Below are the code and all the weights of a small trained network. Each question names an input and a target symbol and asks about switching units off, where a switched-off unit gives its printed mean instead of its output.

import numpy as np


def w(rows, s, z=0):
    codes = np.array(rows[::2]) - 128.0
    scale = np.full(codes.shape[1], s)
    scale[-1] = z or s
    return codes * scale


def f(y):
    return y / 2 * (1 + np.tanh(0.7978845608 * (y + 0.044715 * y**3)))


def softmax(a):
    e = np.exp(a - a.max(-1, keepdims=True))
    return e / e.sum(-1, keepdims=True)


def log_softmax(a):
    a = a - a.max(-1, keepdims=True)
    return a - np.log(np.exp(a).sum(-1, keepdims=True))


def net(x, mask):
    ids = ['ΛΠΣαβγζημφ'.index(c) for c in x.split()]
    T = len(ids)
    res = E[ids] + P[:T]
    r = res
    for j in range(3):
        rows = slice(3 * j, 3 * j + 3)
        q, k, v = (r @ M[0][rows].T for M in (Q, K, V))
        z = softmax(np.where(np.tri(T) > 0, q @ k.T / 3**0.5, -1e9)) @ v
        o = O[0][rows]
        res = res + np.where(mask[j], z, o[:, -1]) @ o[:, :-1]
    y = f(res @ A[0][:, :-1].T + A[0][:, -1])
    res = res + np.where(mask[3:7], y, B[0][:, -1]) @ B[0][:, :-1]
    return log_softmax(res[-1] @ U[:, :-1].T + U[:, -1])


Q, K, V, O, A, B = {}, {}, {}, {}, {}, {}
E = w([
[151,205,118],'Λ',
[94,179,148],'Π',
[92,188,148],'Σ',
[149,148,97],'α',
[138,104,64],'β',
[182,150,90],'γ',
[1,204,220],'ζ',
[104,137,82],'η',
[227,133,118],'μ',
[50,144,105],'φ',
],0.016)
P = w([
[81,61,27],'0',
[81,171,81],'1',
[113,219,37],'2',
[85,156,16],'3',
[165,151,254],'4',
[80,172,25],'5',
[155,196,208],'6',
[75,181,29],'7',
],0.014)
Q[0] = w([
[95,181,143],'h0',
[164,105,255],'h0',
[132,56,186],'h0',
[151,103,232],'h1',
[146,79,58],'h1',
[165,238,36],'h1',
[95,99,145],'h2',
[190,152,183],'h2',
[66,191,56],'h2',
],0.011)
K[0] = w([
[187,127,141],'h0',
[140,194,133],'h0',
[114,164,118],'h0',
[164,158,115],'h1',
[118,64,94],'h1',
[116,1,162],'h1',
[142,144,164],'h2',
[152,166,102],'h2',
[112,39,131],'h2',
],0.015)
V[0] = w([
[129,81,40],'h0',
[212,40,28],'h0',
[84,254,156],'h0',
[73,211,38],'h1',
[226,113,101],'h1',
[212,229,190],'h1',
[38,36,153],'h2',
[54,162,245],'h2',
[246,202,191],'h2',
],0.0096)
O[0] = w([
[131,191,175,215],'h0',
[41,181,145,201],'h0',
[174,99,94,125],'h0',
[177,175,72,240],'h1',
[7,203,180,112],'h1',
[84,140,107,51],'h1',
[228,91,134,126],'h2',
[123,95,84,8],'h2',
[33,146,103,1],'h2',
],0.011)
A[0] = w([
[213,74,40,3],'n0',
[144,11,135,130],'n1',
[254,183,52,136],'n2',
[123,230,75,126],'n3',
],0.0085,0.0057)
B[0] = w([
[2,244,161,171],'n0',
[179,235,96,134],'n1',
[8,26,160,252],'n2',
[222,4,45,211],'n3',
],0.0058,0.027)
U = w([
[157,121,2,163],'Λ',
[96,87,144,137],'Π',
[88,80,126,149],'Σ',
[178,162,123,213],'α',
[164,179,215,131],'β',
[157,236,84,136],'γ',
[32,151,151,1],'ζ',
[208,60,185,173],'η',
[67,232,157,45],'μ',
[93,97,242,91],'φ',
],0.0089,0.0054)

Each question gives the input, a string of symbols that net reads in full, and the target symbol t.
The units are the heads (3 rows each of Q, K, V and O) and the neurons (one row each of A and B). Each row of codes is followed by its name. A weight is (code - 128) times the scale printed after its matrix; where a second scale follows, it is the last column's (O, A, B and U).
mask holds one flag per unit, heads first, then neurons. A switched-off unit (its flag False) gives its mean, the last column of its rows in O or B, instead of its output. The means were averaged over made-up inputs and are rounded, as every weight is.
A unit's drop is (log p(t) with every unit on - log p(t) with that unit switched off) / (log p(t) with every unit on - log p(t) with every unit switched off).
The circuit of an input: a set's keep is (log p(t) with only the set's units on - log p(t) with every unit switched off) / (log p(t) with every unit on - log p(t) with every unit switched off). Starting from all 7 units, units are removed one at a time, each time the one whose removal leaves the highest keep (on an exact tie, the one counted first), for as long as the keep stays at least 0.8.
units of the circuit, in order: the units of the circuit, biggest drop first
unit that matters most: the unit with the biggest drop
top k neurons: the k neurons with the biggest drops, biggest first
heads that matter: for each layer, one digit per head in row order, 1 if its drop is at least 0.15 and else 0, layers parted by /
input ζ Λ Σ η η φ α η, target ζ: top 3 neurons => [n0 n2 n3]
input μ η Σ, target μ: units of the circuit, in order => [h0]
input γ Λ Λ η η α, target γ: heads that matter => 110
input ζ η φ, target ζ: heads that matter => 111
input Σ α γ φ φ Π α μ, target Σ: heads that matter => 000
input γ η η Σ β μ φ μ, target γ: units of the circuit, in order => [n2 h1 h2]
input η ζ Λ γ ζ β, target η: top 2 neurons => [n0 n2]
input γ Π γ β μ, target γ: units of the circuit, in order => [h2 n2]
input Λ ζ η Σ Σ Λ, target Λ: units of the circuit, in order => [h2 n3 n0]
input Λ Λ ζ, target Λ: units of the circuit, in order => [h1 n3]
input γ Λ Λ γ, target γ: units of the circuit, in order => [h0 n2 h1 n3]
input φ β Λ Λ γ β α Σ, target φ: heads that matter => 011
input η η Λ φ φ Π Λ μ, target η: heads that matter => 100
input η μ ζ, target η: units of the circuit, in order => [h2 n0]
input η α Σ, target η: units of the circuit, in order => [h2 n0]
input β α Λ Π ζ Λ, target β: units of the circuit, in order => [h0 h2 h1]
input Σ γ β, target Σ: top 2 neurons => [n2 n0]
input ζ φ γ γ η Λ, target ζ: top 3 neurons => [n0 n2 n3]
input ζ Λ γ α, target ζ: top 2 neurons => [n0 n2]
input η α γ φ, target η: units of the circuit, in order => [h2]
input Σ Π Λ Σ γ, target Λ: unit that matters most => h2
input Λ η φ Σ, target Λ: top 2 neurons => [n3 n0]
input Σ η Π α, target Σ: units of the circuit, in order => [n2 n0 h1 h2]
input Λ Π Λ Λ Λ Σ β, target Λ: units of the circuit, in order => [h2 h0]
input η γ Σ β, target η: units of the circuit, in order => [h0 h2 n0]
input β Σ Λ φ Λ Σ α γ, target β: units of the circuit, in order => [h0 h2]
input φ Σ Λ, target φ: unit that matters most => n2
input β α ζ, target β: heads that matter => 101
